array([[ 84,  95, 100, 110, 103,  96, 111,  99,  58, 109, 104,  98],
       [ 84, 118, 100, 110, 103,  96, 111,  99,  96, 105, 127,  98],
       [ 84,  95, 100, 110, 103, 101, 111,  99,  96,  82, 104, 107],
       [ 84,  95, 100,  66, 103,  96,  58, 107, 155, 109, 104,  98],
       [ 84,  95, 118, 110, 103,  96, 111,  99,  96, 109, 104,  98],
       [ 84,  95, 100, 110, 103,  96,  87,  99,  96, 109, 101,  98],
       [ 84,  85, 100, 106, 103,  96, 111,  99,  96, 109, 104,  98],
       [ 96,  95, 149, 148, 103,  96, 111,  43,  96, 109, 109, 113],
       [ 84,  95, 124, 120, 103,  85, 111,  99,  96, 115, 104, 118],
       [ 93,  95,  90, 110, 103,  96, 111, 102,  96, 109, 104,  71],
       [ 98,  95, 100, 131, 103,  90, 131,  99,  96, 109, 104,  92],
       [ 84, 119, 100, 113, 103,  96, 111,  99,  96, 109, 104, 140],
       [ 97,  95,  84, 110, 103, 142, 111, 100,  96, 109, 104,  98],
       [ 84,  95,  94,  71, 103,  96, 111,  99,  96,  89, 115,  68],
       [ 84,  95, 100,  70, 103,  96, 111,  99,  96, 109,  97,  98]])
Indices start at 0.
Which number is the entry in row 1 and column 0?
Answer: 84
The entry directly above the smallest entry: 99
The entry in row 0 and column 0 is 84
The entry in row 0 and column 1 is 95
The top entry of the column that holds the smallest entry: 99
Which number is the entry directly above the largest entry?
Answer: 96
Which number is the entry just right of the smallest entry?
Answer: 96
Which number is the bottom entry of the column that holds the largest entry?
Answer: 96
The bottom-right entry: 98
Which number is the entry at row 2, column 0?
Answer: 84
Which number is the entry at row 2, column 1?
Answer: 95
The top-right entry is 98
Which number is the bottom entry of the column that holds the smallest entry?
Answer: 99
The entry at row 1, column 2 -> 100
Which number is the entry just left of the smallest entry?
Answer: 111
Which number is the entry in row 0 and column 2?
Answer: 100
The entry just left of 119: 84
The entry just right of 82 is 104
Which number is the entry just left of the largest entry?
Answer: 107
Which number is the entry directly below the largest entry?
Answer: 96
The top entry of the column that holds the largest entry is 58
The maximum is 155
Which number is the entry directly below the smallest entry?
Answer: 99
Which number is the entry at row 1, column 1?
Answer: 118
The entry directly below 87: 111
Which number is the entry in the bottom-left corner?
Answer: 84
The minimum is 43

[133,149,51,49,135,61,132]
The 1st entry from the left is 133
Find the 1st entry from the right.
132
Find the 3rd entry from the right.
135

Questions about the grid below.
1) Which number is the entry just left of 93?
2) Which number is the entry in the bottom-right corner?
3) Which number is the 3rd entry on the diagonal from the top-right corner?
4) Which number is the minimum?
5) Which number is the second-last entry, reading row by row?
6) Which number is the 1st entry in reading order?
7) Which number is the entry directly above the smallest entry?
8) Which number is the second entry in reading order?
114  146  101  102   99  120
119  146   93   96   99  114
114  140  104   96   99  120
114  146   97   96   99  114
119  146  107   96  104  114
114  140  101  102   99  120
1) 146
2) 120
3) 96
4) 93
5) 99
6) 114
7) 101
8) 146

Questions about the array below. Rows and columns are numbered from 0.
1) What is the entry directly below the largest entry?
2) What is the entry in the bottom-left corner?
3) What is the bottom entry of the column that holds the largest entry?
4) What is the maximum?
5) What is the entry at row 0, column 0?
[[107,90,100,71,124,107,95,106],
[76,96,102,111,116,94,90,97],
[125,113,78,103,108,100,103,111],
[114,107,86,143,111,104,99,83],
[96,106,105,104,112,95,96,94],
[121,93,84,103,93,103,115,95],
[94,84,79,107,84,105,95,72],
[107,95,83,97,103,84,101,89],
[85,112,117,111,100,94,105,109],
[71,95,84,122,99,102,98,128],
[88,103,98,113,90,95,113,92],
[107,99,109,109,113,98,99,82],
[105,90,136,105,85,89,76,99]]
1) 104
2) 105
3) 105
4) 143
5) 107

Read these off the matrix that follows. Indices start at 0.
1) What is the entry in the top-left corner?
2) What is the bottom-right entry?
3) What is the entry just right of the smallest entry?
4) What is the entry at row 2, column 0?
5) What is the bottom-left entry?
6) What is the entry in row 2 and column 1?
7) What is the top-right entry?
8) What is the entry at row 1, column 0?
[[120,120,106,100,96,91,106,85,91,95,95,79],
[89,84,97,101,106,102,93,108,112,97,101,111],
[123,123,105,102,92,87,106,81,88,94,93,74],
[94,95,99,97,104,108,100,108,102,104,104,110],
[105,105,100,102,97,101,101,97,92,104,100,100],
[104,104,101,101,98,95,101,95,99,97,98,93],
[62,56,87,101,112,124,85,133,115,114,113,152],
[119,122,104,102,90,92,107,84,83,101,96,80],
[106,104,100,103,97,98,99,95,94,101,99,98],
[126,130,109,99,92,81,110,76,93,88,90,61],
[100,101,100,100,99,103,101,101,96,103,101,102],
[87,90,97,97,102,105,100,109,106,103,103,108]]
1) 120
2) 108
3) 87
4) 123
5) 87
6) 123
7) 79
8) 89

[61,53,106,124]
The entry just left of 106 is 53
Find the entry just left of the smallest entry.
A: 61

M = [49,92,113,105,93,52,98,105,116,85]
The entry just right of the smallest entry: 92
The third entry from the left -> 113
The second entry from the right -> 116
